Below are the code and all the weights of a small trained network. Each question names an input and a class and asks about switching units off, where a switched-off unit gives its printed mean instead of its output.

import numpy as np


def w(rows, s, z=0):
    codes = np.array(rows[::2]) - 128.0
    scale = np.full(codes.shape[1], s)
    scale[-1] = z or s
    return codes * scale


def norm(h):
    return h / np.sqrt((h * h).mean(-1, keepdims=True) + 1e-5)


def f(y):
    return np.maximum(y, 0)


def log_softmax(a):
    a = a - a.max(-1, keepdims=True)
    return a - np.log(np.exp(a).sum(-1, keepdims=True))


def net(x, mask):
    res = np.array(x, float).reshape(1, 4) / 4 @ E
    u = 0
    for l in range(2):
        y = f(norm(res) @ A[l][:, :-1].T + A[l][:, -1])
        res = res + np.where(mask[u : u + 11], y, B[l][:, -1]) @ B[l][:, :-1]
        u += 11
    return log_softmax(norm(res)[-1] @ U[:, :-1].T + U[:, -1])


A, B = {}, {}
E = w([
[147,184,157,133,89,90,95],'x0',
[172,70,156,164,169,74,115],'x1',
[105,76,84,113,111,143,15],'x2',
[110,48,175,3,95,77,191],'x3',
],0.0023)
A[0] = w([
[150,77,155,133,140,76,108,89],'0.n0',
[85,66,180,25,126,97,133,73],'0.n1',
[147,167,202,105,23,2,90,134],'0.n2',
[214,213,145,124,96,103,57,89],'0.n3',
[50,152,132,80,53,147,151,73],'0.n4',
[74,59,53,112,70,101,104,164],'0.n5',
[134,86,132,106,83,127,80,120],'0.n6',
[132,68,83,110,182,148,161,101],'0.n7',
[149,141,144,73,141,119,46,70],'0.n8',
[206,86,208,123,150,110,112,1],'0.n9',
[171,180,164,127,123,80,230,109],'0.n10',
],0.0055,0.0018)
B[0] = w([
[232,192,184,94,83,106,143,176],'0.n0',
[122,149,52,202,132,72,138,255],'0.n1',
[107,93,35,128,221,215,213,223],'0.n2',
[131,76,91,126,217,187,201,179],'0.n3',
[188,188,114,51,119,105,41,199],'0.n4',
[90,132,177,136,96,135,199,223],'0.n5',
[78,109,240,122,160,127,92,184],'0.n6',
[122,164,103,67,253,233,208,181],'0.n7',
[34,62,155,149,106,157,147,165],'0.n8',
[221,153,158,78,78,119,36,168],'0.n9',
[18,52,181,116,79,162,56,219],'0.n10',
],0.0039,0.0045)
A[1] = w([
[253,125,183,131,148,75,50,134],'1.n0',
[80,92,94,98,105,59,113,174],'1.n1',
[79,59,161,154,87,141,90,22],'1.n2',
[236,83,142,144,53,164,123,46],'1.n3',
[50,153,202,135,125,74,173,253],'1.n4',
[99,244,58,62,37,151,60,244],'1.n5',
[128,85,69,89,190,81,200,65],'1.n6',
[94,95,83,55,152,156,177,97],'1.n7',
[58,113,178,150,127,131,101,3],'1.n8',
[143,198,121,236,150,125,61,181],'1.n9',
[84,61,77,163,127,145,55,140],'1.n10',
],0.0054,0.0015)
B[1] = w([
[80,128,113,37,198,80,137,157],'1.n0',
[163,175,120,141,11,85,172,183],'1.n1',
[1,37,162,138,113,146,208,166],'1.n2',
[93,85,128,75,216,58,58,140],'1.n3',
[90,40,130,156,71,134,159,206],'1.n4',
[151,61,159,93,202,69,125,217],'1.n5',
[150,211,87,142,113,137,71,218],'1.n6',
[173,178,116,228,171,130,85,254],'1.n7',
[82,49,179,165,144,138,205,161],'1.n8',
[145,122,113,99,44,39,113,182],'1.n9',
[147,182,156,142,97,141,208,184],'1.n10',
],0.0053,0.005)
U = w([
[64,58,170,205,46,132,219,232],'0',
[202,185,57,208,74,36,148,231],'1',
[190,211,51,228,190,177,136,158],'2',
[175,77,158,27,206,17,85,236],'3',
[162,151,156,118,92,178,142,40],'4',
[187,167,185,45,43,208,64,4],'5',
[162,150,210,62,73,188,2,4],'6',
],0.0065,0.0034)

Each question gives the input, the list of numbers given to net, and the class t.
The units are the neurons (one row each of A and B). Each row of codes is followed by its name. A weight is (code - 128) times the scale printed after its matrix; where a second scale follows, it is the last column's (A, B and U).
mask holds one flag per neuron, layer by layer. A switched-off neuron (its flag False) gives its mean, the last column of its row in B, instead of its output. The means were averaged over made-up inputs and are rounded, as every weight is.
A unit's drop is (log p(t) with every unit on - log p(t) with that unit switched off) / (log p(t) with every unit on - log p(t) with every unit switched off).
The circuit of an input: a set's keep is (log p(t) with only the set's units on - log p(t) with every unit switched off) / (log p(t) with every unit on - log p(t) with every unit switched off). Starting from the 12 units with the biggest drops (on a tie, the unit counted first), units are removed one at a time, each time the one whose removal leaves the highest keep (on an exact tie, the one counted first), for as long as the keep stays at least 0.8.
circuit, biggest first: the units of the circuit, biggest drop first
most important unit: the unit with the biggest drop
top k neurons: the k neurons with the biggest drops, biggest first
top k neurons in layer l: the k neurons of layer l with the biggest drops, biggest first
input [-7,2,0,7], class 1: top 3 neurons : [0.n1; 0.n2; 0.n3]
input [8,-8,-1,4], class 2: circuit, biggest first : [0.n2; 1.n7]
input [-8,-8,-7,3], class 2: top 3 neurons : [1.n7; 0.n7; 0.n5]
input [-6,-8,8,-4], class 0: circuit, biggest first : [0.n5; 1.n6]
input [4,-8,2,4], class 3: most important unit : 0.n4
input [6,4,-5,0], class 2: top 3 neurons in layer 0 : [0.n2; 0.n3; 0.n6]
input [2,5,-5,6], class 1: circuit, biggest first : [0.n1; 1.n6]
input [-4,-3,-4,-8], class 1: circuit, biggest first : [1.n9; 0.n2]
input [-1,-8,-6,-7], class 3: top 2 neurons in layer 0 : [0.n2; 0.n5]
input [0,6,5,-3], class 3: top 4 neurons : [0.n10; 0.n0; 1.n0; 0.n2]
input [-7,-8,-2,3], class 3: circuit, biggest first : [0.n4; 1.n5]
input [-3,-4,0,-5], class 1: top 2 neurons : [0.n10; 1.n9]
input [4,-8,-2,8], class 1: circuit, biggest first : [0.n1; 1.n7]
input [3,-3,-5,-2], class 0: most important unit : 0.n10
input [-5,2,3,2], class 2: top 2 neurons : [0.n7; 0.n10]
input [-4,0,2,3], class 2: top 2 neurons in layer 0 : [0.n7; 0.n10]
input [6,7,4,-6], class 3: top 4 neurons in layer 0 : [0.n10; 0.n1; 0.n5; 0.n7]
input [-5,-2,2,-5], class 1: circuit, biggest first : [1.n9; 0.n2]
input [-6,2,-8,-6], class 0: circuit, biggest first : [0.n2; 0.n10; 1.n7]
input [0,0,0,-6], class 1: most important unit : 1.n9
input [5,-7,-4,-2], class 3: top 3 neurons : [1.n5; 0.n4; 0.n7]
input [6,3,-6,-4], class 0: top 2 neurons in layer 0 : [0.n10; 0.n7]
input [-2,6,-4,8], class 1: top 2 neurons : [0.n1; 1.n6]
input [2,-8,7,-4], class 3: top 2 neurons in layer 0 : [0.n10; 0.n2]
input [-5,0,2,-7], class 1: top 2 neurons : [1.n9; 0.n10]
